Below are the code and all the weights of a small trained network. Each question names an input and a target symbol and asks about switching units off, where a switched-off unit gives its printed mean instead of its output.

import numpy as np


def w(rows, s, z=0):
    codes = np.array(rows[::2]) - 128.0
    scale = np.full(codes.shape[1], s)
    scale[-1] = z or s
    return codes * scale


def norm(h):
    return h / np.sqrt((h * h).mean(-1, keepdims=True) + 1e-5)


def f(y):
    return y / 2 * (1 + np.tanh(0.7978845608 * (y + 0.044715 * y**3)))


def softmax(a):
    e = np.exp(a - a.max(-1, keepdims=True))
    return e / e.sum(-1, keepdims=True)


def log_softmax(a):
    a = a - a.max(-1, keepdims=True)
    return a - np.log(np.exp(a).sum(-1, keepdims=True))


def net(x, mask):
    ids = ['αγδζλμξπστψ'.index(c) for c in x.split()]
    T = len(ids)
    res = E[ids] + P[:T]
    u = 0
    for l in range(2):
        r = norm(res)
        for j in range(3):
            rows = slice(2 * j, 2 * j + 2)
            q, k, v = (r @ M[l][rows].T for M in (Q, K, V))
            z = softmax(np.where(np.tri(T) > 0, q @ k.T / 2**0.5, -1e9)) @ v
            o = O[l][rows]
            res = res + np.where(mask[u + j], z, o[:, -1]) @ o[:, :-1]
        u += 3
        y = f(norm(res) @ A[l][:, :-1].T + A[l][:, -1])
        res = res + np.where(mask[u : u + 8], y, B[l][:, -1]) @ B[l][:, :-1]
        u += 8
    return log_softmax(norm(res)[-1] @ U[:, :-1].T + U[:, -1])


Q, K, V, O, A, B = {}, {}, {}, {}, {}, {}
E = w([
[125,175,156,107,188,27,167,175,121,147],'α',
[116,129,128,136,143,50,168,142,144,100],'γ',
[104,154,27,183,194,130,91,46,83,253],'δ',
[159,113,150,106,165,115,146,169,128,239],'ζ',
[109,136,207,147,195,57,123,131,156,117],'λ',
[62,187,176,178,51,33,158,65,69,63],'μ',
[122,60,151,103,210,119,64,85,101,210],'ξ',
[176,238,10,205,42,94,179,158,126,86],'π',
[143,129,147,195,197,179,146,186,209,104],'σ',
[86,243,166,179,196,127,148,89,34,50],'τ',
[202,130,224,104,192,107,39,137,62,61],'ψ',
],0.014)
P = w([
[74,117,115,68,174,62,183,182,128,147],'0',
[22,211,174,90,187,79,30,220,74,171],'1',
[145,100,163,225,196,87,177,183,100,154],'2',
[115,122,117,49,145,105,177,100,146,133],'3',
[85,227,174,120,129,98,39,156,133,167],'4',
[194,110,162,223,156,112,169,106,125,151],'5',
[156,131,111,39,102,131,186,39,183,123],'6',
[144,216,158,134,121,135,65,106,197,163],'7',
[255,162,109,221,168,98,179,90,123,148],'8',
],0.012)
Q[0] = w([
[113,137,122,37,129,208,190,142,122,88],'L0H1',
[193,128,113,150,188,107,157,81,96,96],'L0H1',
[171,81,114,134,164,99,190,104,96,115],'L0H2',
[149,229,162,143,170,53,82,119,191,172],'L0H2',
[76,132,128,215,85,126,42,215,108,164],'L0H3',
[40,156,123,6,89,183,91,166,158,101],'L0H3',
],0.02)
K[0] = w([
[135,173,60,144,116,146,152,182,132,124],'L0H1',
[156,197,112,125,135,126,128,65,112,66],'L0H1',
[103,118,93,70,109,87,126,103,131,150],'L0H2',
[244,192,193,118,109,155,151,49,141,138],'L0H2',
[108,23,148,73,159,123,123,253,149,116],'L0H3',
[18,114,201,202,80,156,163,177,46,143],'L0H3',
],0.02)
V[0] = w([
[102,128,194,130,153,100,119,129,123,160],'L0H1',
[138,169,155,96,110,174,198,199,119,157],'L0H1',
[103,171,171,146,166,252,183,134,151,106],'L0H2',
[75,232,104,118,215,125,181,124,84,154],'L0H2',
[181,78,161,96,76,118,109,197,177,163],'L0H3',
[196,181,35,140,221,97,85,125,100,155],'L0H3',
],0.017)
O[0] = w([
[89,159,121,167,192,73,44,51,142,78,250],'L0H1',
[157,75,146,193,89,30,114,150,170,203,82],'L0H1',
[231,181,113,122,160,18,35,158,211,103,44],'L0H2',
[155,198,119,146,232,107,173,66,187,83,210],'L0H2',
[72,254,228,118,126,229,179,130,181,167,101],'L0H3',
[201,142,53,36,94,182,224,232,57,192,246],'L0H3',
],0.0064,0.014)
A[0] = w([
[63,224,153,69,140,161,62,129,159,132,147],'L0N1',
[132,113,161,184,151,136,164,132,84,129,163],'L0N2',
[170,115,111,149,147,144,155,95,167,107,71],'L0N3',
[102,145,125,54,101,84,120,90,152,181,145],'L0N4',
[19,148,128,116,95,152,7,245,89,134,55],'L0N5',
[34,82,96,91,107,145,179,135,175,97,2],'L0N6',
[66,190,130,119,115,140,36,208,156,126,112],'L0N7',
[168,124,136,127,161,99,100,121,168,215,180],'L0N8',
],0.018,0.0037)
B[0] = w([
[104,116,115,108,132,165,116,117,78,45,254],'L0N1',
[156,132,104,161,166,114,144,129,154,127,202],'L0N2',
[138,118,145,115,91,139,92,135,128,134,145],'L0N3',
[112,87,108,149,155,126,149,89,157,142,148],'L0N4',
[126,253,159,90,100,125,145,197,192,179,181],'L0N5',
[123,148,170,143,143,112,79,88,87,212,131],'L0N6',
[166,94,102,184,129,43,128,195,136,169,179],'L0N7',
[98,141,121,144,143,131,140,143,139,79,151],'L0N8',
],0.024,0.014)
Q[1] = w([
[34,171,243,63,112,182,174,166,106,141],'L1H1',
[113,38,75,33,99,113,135,73,177,117],'L1H1',
[219,119,203,132,140,158,181,56,168,139],'L1H2',
[165,70,157,250,181,193,166,110,66,86],'L1H2',
[165,34,74,156,98,55,219,91,106,78],'L1H3',
[230,147,172,253,161,227,176,71,128,138],'L1H3',
],0.017)
K[1] = w([
[139,137,197,212,243,179,114,230,60,108],'L1H1',
[41,187,8,203,108,120,130,132,112,137],'L1H1',
[108,90,140,13,149,60,164,81,159,172],'L1H2',
[173,53,149,75,31,156,159,53,205,110],'L1H2',
[140,191,6,156,28,133,108,31,133,114],'L1H3',
[138,35,181,3,59,104,143,83,209,149],'L1H3',
],0.018)
V[1] = w([
[153,169,97,204,100,132,115,122,62,102],'L1H1',
[207,122,198,126,149,143,118,141,102,77],'L1H1',
[90,154,140,88,122,7,214,86,103,96],'L1H2',
[151,223,42,195,68,131,116,109,132,133],'L1H2',
[142,90,128,86,204,169,83,191,212,115],'L1H3',
[91,115,15,169,127,186,76,111,131,144],'L1H3',
],0.022)
O[1] = w([
[72,121,44,84,29,156,110,151,158,131,188],'L1H1',
[137,134,55,112,130,174,39,150,162,212,172],'L1H1',
[181,77,212,83,6,196,91,147,94,156,248],'L1H2',
[162,105,127,36,99,20,165,123,41,118,102],'L1H2',
[196,246,85,129,151,127,130,133,71,61,126],'L1H3',
[42,171,110,166,155,78,254,140,46,56,176],'L1H3',
],0.0086,0.015)
A[1] = w([
[120,173,118,174,167,102,42,220,153,248,135],'L1N1',
[54,39,191,136,101,69,62,103,213,86,133],'L1N2',
[116,165,126,53,168,53,83,53,135,33,95],'L1N3',
[124,37,132,128,82,123,133,159,119,208,2],'L1N4',
[123,245,155,30,112,82,68,238,164,208,42],'L1N5',
[91,86,78,86,204,22,122,76,60,174,70],'L1N6',
[155,6,89,189,123,23,56,98,152,96,107],'L1N7',
[153,150,133,201,108,76,24,105,124,65,105],'L1N8',
],0.018,0.0052)
B[1] = w([
[159,157,151,170,148,121,70,144,31,216,214],'L1N1',
[134,199,90,155,24,88,189,75,21,150,172],'L1N2',
[192,145,96,150,102,176,123,127,178,223,174],'L1N3',
[93,127,96,176,118,184,79,188,233,123,157],'L1N4',
[71,242,223,136,88,50,138,209,136,21,250],'L1N5',
[155,93,136,44,176,70,97,199,129,148,170],'L1N6',
[113,66,109,168,158,160,42,120,130,5,166],'L1N7',
[16,94,148,48,132,68,171,104,173,152,157],'L1N8',
],0.021,0.016)
U = w([
[190,116,203,103,120,148,127,72,135,132,173],'α',
[90,97,118,167,77,116,117,67,60,108,144],'γ',
[180,104,67,81,118,88,173,152,75,151,121],'δ',
[112,177,98,79,153,233,107,105,100,91,1],'ζ',
[2,103,189,89,188,140,119,80,115,171,150],'λ',
[91,87,131,162,92,170,149,179,178,171,128],'μ',
[124,141,124,197,189,133,211,112,148,101,122],'ξ',
[158,96,98,155,192,79,45,114,178,72,112],'π',
[146,196,84,96,136,91,140,40,196,175,243],'σ',
[90,209,174,113,124,103,100,155,129,111,142],'τ',
[155,152,107,165,146,120,85,112,84,224,156],'ψ',
],0.0092,0.0027)

Each question gives the input, a string of symbols that net reads in full, and the target symbol t.
The units are the heads (2 rows each of Q, K, V and O) and the neurons (one row each of A and B). Each row of codes is followed by its name. A weight is (code - 128) times the scale printed after its matrix; where a second scale follows, it is the last column's (O, A, B and U).
mask holds one flag per unit, layer by layer, with each layer's heads first. A switched-off unit (its flag False) gives its mean, the last column of its rows in O or B, instead of its output. The means were averaged over made-up inputs and are rounded, as every weight is.
A unit's drop is (log p(t) with every unit on - log p(t) with that unit switched off) / (log p(t) with every unit on - log p(t) with every unit switched off).
The circuit of an input: a set's keep is (log p(t) with only the set's units on - log p(t) with every unit switched off) / (log p(t) with every unit on - log p(t) with every unit switched off). Starting from the 12 units with the biggest drops (on a tie, the unit counted first), units are removed one at a time, each time the one whose removal leaves the highest keep (on an exact tie, the one counted first), for as long as the keep stays at least 0.8.
circuit, biggest first: the units of the circuit, biggest drop first
k most important neurons: the k neurons with the biggest drops, biggest first
top k neurons in layer l: the k neurons of layer l with the biggest drops, biggest first
heads that matter: for each layer, one digit per head in row order, 1 if its drop is at least 0.15 and else 0, layers parted by /
input π σ ζ, target π: heads that matter -> 100 / 011
input δ ζ ψ ψ ψ σ, target ψ: circuit, biggest first -> L0N1, L0N5, L1N5
input ψ ψ π σ π, target π: heads that matter -> 010 / 000
input μ μ ψ μ ξ ξ δ δ, target ζ: most important neuron -> L0N2
input ψ ψ δ α, target δ: circuit, biggest first -> L0H3, L1N5
input ψ τ π ψ ψ ψ, target ψ: heads that matter -> 000 / 000
input μ δ μ ψ ξ τ ψ ξ ξ, target ψ: 4 most important neurons -> L0N1, L0N5, L1N5, L1N1
input ξ ψ ψ π δ ψ, target π: 2 most important neurons -> L0N5, L1N7
input τ γ δ μ δ ψ ξ, target δ: heads that matter -> 001 / 001
input σ σ μ ψ μ μ, target ψ: 3 most important neurons -> L0N1, L0N5, L1N5
input ξ ψ ψ, target ξ: heads that matter -> 000 / 100
input σ ψ ξ ψ γ λ μ τ, target σ: heads that matter -> 010 / 000
input ψ ψ ζ ζ ζ, target ξ: heads that matter -> 110 / 000
input δ α γ μ σ μ ψ ξ γ, target ψ: 2 most important neurons -> L0N1, L0N5
input ξ π μ ψ ζ ψ ζ, target γ: most important neuron -> L1N2
input ξ ψ ψ μ ψ ξ, target μ: 2 most important neurons -> L1N4, L0N1
input ψ μ μ γ, target γ: top 2 neurons in layer 0 -> L0N5, L0N7
input δ μ σ γ ξ ζ σ ψ ξ, target σ: 2 most important neurons -> L1N3, L1N8
input δ γ ψ ζ, target δ: 2 most important neurons -> L0N5, L1N5
input ψ σ ζ π ξ, target δ: circuit, biggest first -> L1H2, L0H2, L0N5, L1N5
input ξ ψ ψ ψ ψ ψ π, target μ: 2 most important neurons -> L0N5, L1N4
input ψ τ μ ζ μ ψ ξ, target γ: heads that matter -> 001 / 000
input ξ τ δ μ π π, target μ: heads that matter -> 000 / 001
input π ψ λ π π ψ μ, target γ: heads that matter -> 001 / 000
input ξ ψ τ ζ λ μ, target ζ: heads that matter -> 001 / 000
input ψ ξ τ ξ ξ ζ, target ξ: heads that matter -> 000 / 000
